Below are the code and all the weights of a small trained network. Each question names an input and a target symbol and asks about switching units off, where a switched-off unit gives its printed mean instead of its output.

import numpy as np


def w(rows, s, z=0):
    codes = np.array(rows[::2]) - 128.0
    scale = np.full(codes.shape[1], s)
    scale[-1] = z or s
    return codes * scale


def f(y):
    return np.maximum(y, 0)


def softmax(a):
    e = np.exp(a - a.max(-1, keepdims=True))
    return e / e.sum(-1, keepdims=True)


def log_softmax(a):
    a = a - a.max(-1, keepdims=True)
    return a - np.log(np.exp(a).sum(-1, keepdims=True))


def net(x, mask):
    ids = ['ΔΛΠΣΦΩαγεζημτψ'.index(c) for c in x.split()]
    T = len(ids)
    res = E[ids] + P[:T]
    r = res
    for j in range(3):
        rows = slice(2 * j, 2 * j + 2)
        q, k, v = (r @ M[0][rows].T for M in (Q, K, V))
        z = softmax(np.where(np.tri(T) > 0, q @ k.T / 2**0.5, -1e9)) @ v
        o = O[0][rows]
        res = res + np.where(mask[j], z, o[:, -1]) @ o[:, :-1]
    y = f(res @ A[0][:, :-1].T + A[0][:, -1])
    res = res + np.where(mask[3:27], y, B[0][:, -1]) @ B[0][:, :-1]
    return log_softmax(res[-1] @ U[:, :-1].T + U[:, -1])


Q, K, V, O, A, B = {}, {}, {}, {}, {}, {}
E = w([
[121,128,104,235,156,114],'Δ',
[199,86,170,141,190,108],'Λ',
[65,85,200,70,188,167],'Π',
[149,44,231,58,206,151],'Σ',
[96,186,181,47,174,98],'Φ',
[101,144,249,124,131,152],'Ω',
[180,74,131,80,17,61],'α',
[94,98,133,51,221,117],'γ',
[140,37,126,138,194,161],'ε',
[52,107,201,148,140,184],'ζ',
[25,207,91,110,139,108],'η',
[177,167,149,200,140,84],'μ',
[39,112,83,159,174,148],'τ',
[65,171,60,97,184,100],'ψ',
],0.011)
P = w([
[147,228,13,67,20,7],'0',
[102,113,178,197,202,91],'1',
[112,82,202,225,235,113],'2',
[95,88,185,201,225,107],'3',
[121,66,206,228,224,104],'4',
[95,101,186,169,206,78],'5',
[85,93,196,184,222,80],'6',
[98,80,191,179,220,86],'7',
[86,94,202,160,211,63],'8',
[75,102,194,132,220,81],'9',
[98,70,217,112,227,56],'10',
[74,89,190,69,235,29],'11',
[99,61,213,3,245,36],'12',
[63,59,170,53,169,1],'13',
],0.0051)
Q[0] = w([
[92,117,165,141,163,91],'H0',
[213,199,51,135,54,254],'H0',
[143,135,116,112,133,131],'H1',
[173,163,98,138,133,191],'H1',
[128,115,123,132,125,121],'H2',
[59,88,156,182,177,57],'H2',
],0.055)
K[0] = w([
[125,128,137,118,61,92],'H0',
[117,150,155,200,254,136],'H0',
[131,124,139,128,155,117],'H1',
[78,58,187,175,163,88],'H1',
[101,119,125,131,148,133],'H2',
[163,94,79,124,8,173],'H2',
],0.042)
V[0] = w([
[166,253,212,78,135,69],'H0',
[65,122,42,75,195,103],'H0',
[103,187,104,100,163,154],'H1',
[57,80,118,131,55,131],'H1',
[195,162,60,222,134,74],'H2',
[243,77,104,48,227,104],'H2',
],0.022)
O[0] = w([
[83,106,96,126,54,252,249],'H0',
[79,63,47,146,203,91,250],'H0',
[86,103,112,60,147,161,196],'H1',
[150,178,134,78,176,105,123],'H1',
[120,44,163,110,33,88,189],'H2',
[3,168,163,216,81,128,168],'H2',
],0.013,0.011)
A[0] = w([
[154,63,120,114,107,112,38],'N0',
[110,183,96,114,98,132,61],'N1',
[92,115,130,167,208,52,145],'N2',
[90,84,118,165,133,82,127],'N3',
[150,101,73,198,126,103,72],'N4',
[125,164,133,167,94,113,43],'N5',
[152,113,156,146,148,142,17],'N6',
[181,156,64,92,104,172,62],'N7',
[67,164,134,144,139,89,20],'N8',
[117,70,141,117,133,9,27],'N9',
[227,177,110,112,143,188,2],'N10',
[104,165,179,159,211,178,91],'N11',
[167,219,2,147,55,57,27],'N12',
[170,146,158,109,84,44,50],'N13',
[93,155,182,134,130,24,84],'N14',
[170,133,153,164,111,106,41],'N15',
[185,144,103,91,191,84,3],'N16',
[161,123,104,46,126,117,169],'N17',
[168,97,135,62,65,128,54],'N18',
[177,203,95,121,195,165,31],'N19',
[84,173,186,115,103,122,63],'N20',
[182,178,95,91,101,129,77],'N21',
[141,207,162,83,148,136,38],'N22',
[121,99,101,145,189,130,133],'N23',
],0.0083,0.0035)
B[0] = w([
[142,207,47,129,114,90,206],'N0',
[154,97,167,163,138,138,145],'N1',
[107,219,157,96,37,123,234],'N2',
[167,101,196,71,131,100,248],'N3',
[93,107,150,91,150,149,169],'N4',
[160,92,130,74,158,121,162],'N5',
[121,152,124,137,124,129,130],'N6',
[91,116,184,209,152,144,154],'N7',
[183,111,213,141,115,137,180],'N8',
[253,105,90,90,134,221,214],'N9',
[102,61,239,7,146,167,141],'N10',
[201,169,141,216,110,110,193],'N11',
[215,150,215,240,146,136,129],'N12',
[100,71,129,145,210,169,150],'N13',
[124,144,72,115,82,215,158],'N14',
[71,141,114,106,137,89,136],'N15',
[116,175,152,230,62,8,180],'N16',
[125,42,165,195,157,87,194],'N17',
[102,217,56,181,133,117,182],'N18',
[188,159,48,17,191,162,169],'N19',
[184,88,30,138,172,68,192],'N20',
[168,126,228,148,137,134,135],'N21',
[91,84,128,140,102,96,145],'N22',
[36,179,134,110,147,102,254],'N23',
],0.013,0.015)
U = w([
[41,166,149,116,65,90,102],'Δ',
[138,148,88,98,56,31,87],'Λ',
[154,158,119,72,24,153,53],'Π',
[128,112,138,98,148,78,107],'Σ',
[109,202,72,101,134,136,207],'Φ',
[70,102,62,13,84,98,168],'Ω',
[92,144,39,135,4,108,91],'α',
[112,125,84,127,88,114,255],'γ',
[118,109,125,92,124,175,92],'ε',
[68,102,62,150,133,62,99],'ζ',
[112,19,120,127,15,84,150],'η',
[143,142,125,209,101,124,161],'μ',
[51,103,63,144,89,188,80],'τ',
[168,94,40,110,101,136,162],'ψ',
],0.0032,0.0049)

Each question gives the input, a string of symbols that net reads in full, and the target symbol t.
The units are the heads (2 rows each of Q, K, V and O) and the neurons (one row each of A and B). Each row of codes is followed by its name. A weight is (code - 128) times the scale printed after its matrix; where a second scale follows, it is the last column's (O, A, B and U).
mask holds one flag per unit, heads first, then neurons. A switched-off unit (its flag False) gives its mean, the last column of its rows in O or B, instead of its output. The means were averaged over made-up inputs and are rounded, as every weight is.
A unit's drop is (log p(t) with every unit on - log p(t) with that unit switched off) / (log p(t) with every unit on - log p(t) with every unit switched off).
The circuit of an input: a set's keep is (log p(t) with only the set's units on - log p(t) with every unit switched off) / (log p(t) with every unit on - log p(t) with every unit switched off). Starting from the 12 units with the biggest drops (on a tie, the unit counted first), units are removed one at a time, each time the one whose removal leaves the highest keep (on an exact tie, the one counted first), for as long as the keep stays at least 0.8.
units of the circuit, in order: the units of the circuit, biggest drop first
k most important neurons: the k neurons with the biggest drops, biggest first
which heads matter: for each layer, one digit per head in row order, 1 if its drop is at least 0.15 and else 0, layers parted by /
drop when u is switched off: that unit's drop, to one decimal
input Σ Λ ε η γ Λ γ Π μ, target μ: units of the circuit, in order	[H2; N11]
input Ω Σ γ Π Π, target ε: units of the circuit, in order	[H2; H0; N10; N7]
input Π Δ ε μ Δ Φ, target Φ: units of the circuit, in order	[H2; N19]
input Φ Φ ψ, target τ: which heads matter	100
input Σ Π Φ ψ ψ, target μ: which heads matter	001
input ζ Λ Λ Ω Π Ω γ Λ Λ γ Φ, target Σ: which heads matter	001
input Λ ε ζ ε ψ ψ Π Ω, target η: which heads matter	001
input Φ Σ Λ η ε Φ ε Σ, target τ: which heads matter	100
input Π Λ ψ Δ γ, target Φ: which heads matter	001
input ψ Δ Λ Π Φ γ Λ Λ Λ Σ γ, target Ω: which heads matter	100
input Δ Φ Λ ψ Π ψ ψ Σ ζ Δ ψ, target ψ: most important neuron	[N9]
input ζ γ Λ ζ Σ, target Σ: 2 most important neurons	[N10; N19]
input Σ η Σ Λ ψ Φ ψ Π τ Λ Δ γ, target μ: 2 most important neurons	[N11; N8]
input μ Π ψ ψ η Π, target α: 2 most important neurons	[N18; N0]
input γ Φ ψ Λ Λ Λ Δ Λ ε τ, target Δ: most important neuron	[N2]
input ε Σ Σ ζ μ Δ Λ Δ Φ Φ Λ Λ Φ Λ, target Π: 2 most important neurons	[N2; N9]
input ε Δ Φ Λ Φ Π Λ γ Σ ε Λ γ ψ Φ, target Π: which heads matter	100
input ψ Σ Λ Λ ζ ε Π Φ τ Σ, target Ω: drop when H2 is switched off	0.0
input Λ ζ Λ Φ μ ψ Π Π ε, target η: drop when H2 is switched off	0.6
input Π ε Λ, target Φ: drop when H2 is switched off	1.0
input ζ μ μ Δ Ω τ Σ Λ Δ Π γ Δ η, target Σ: drop when H2 is switched off	0.9
input ζ η Π η μ Π Λ Λ, target Σ: most important neuron	[N10]
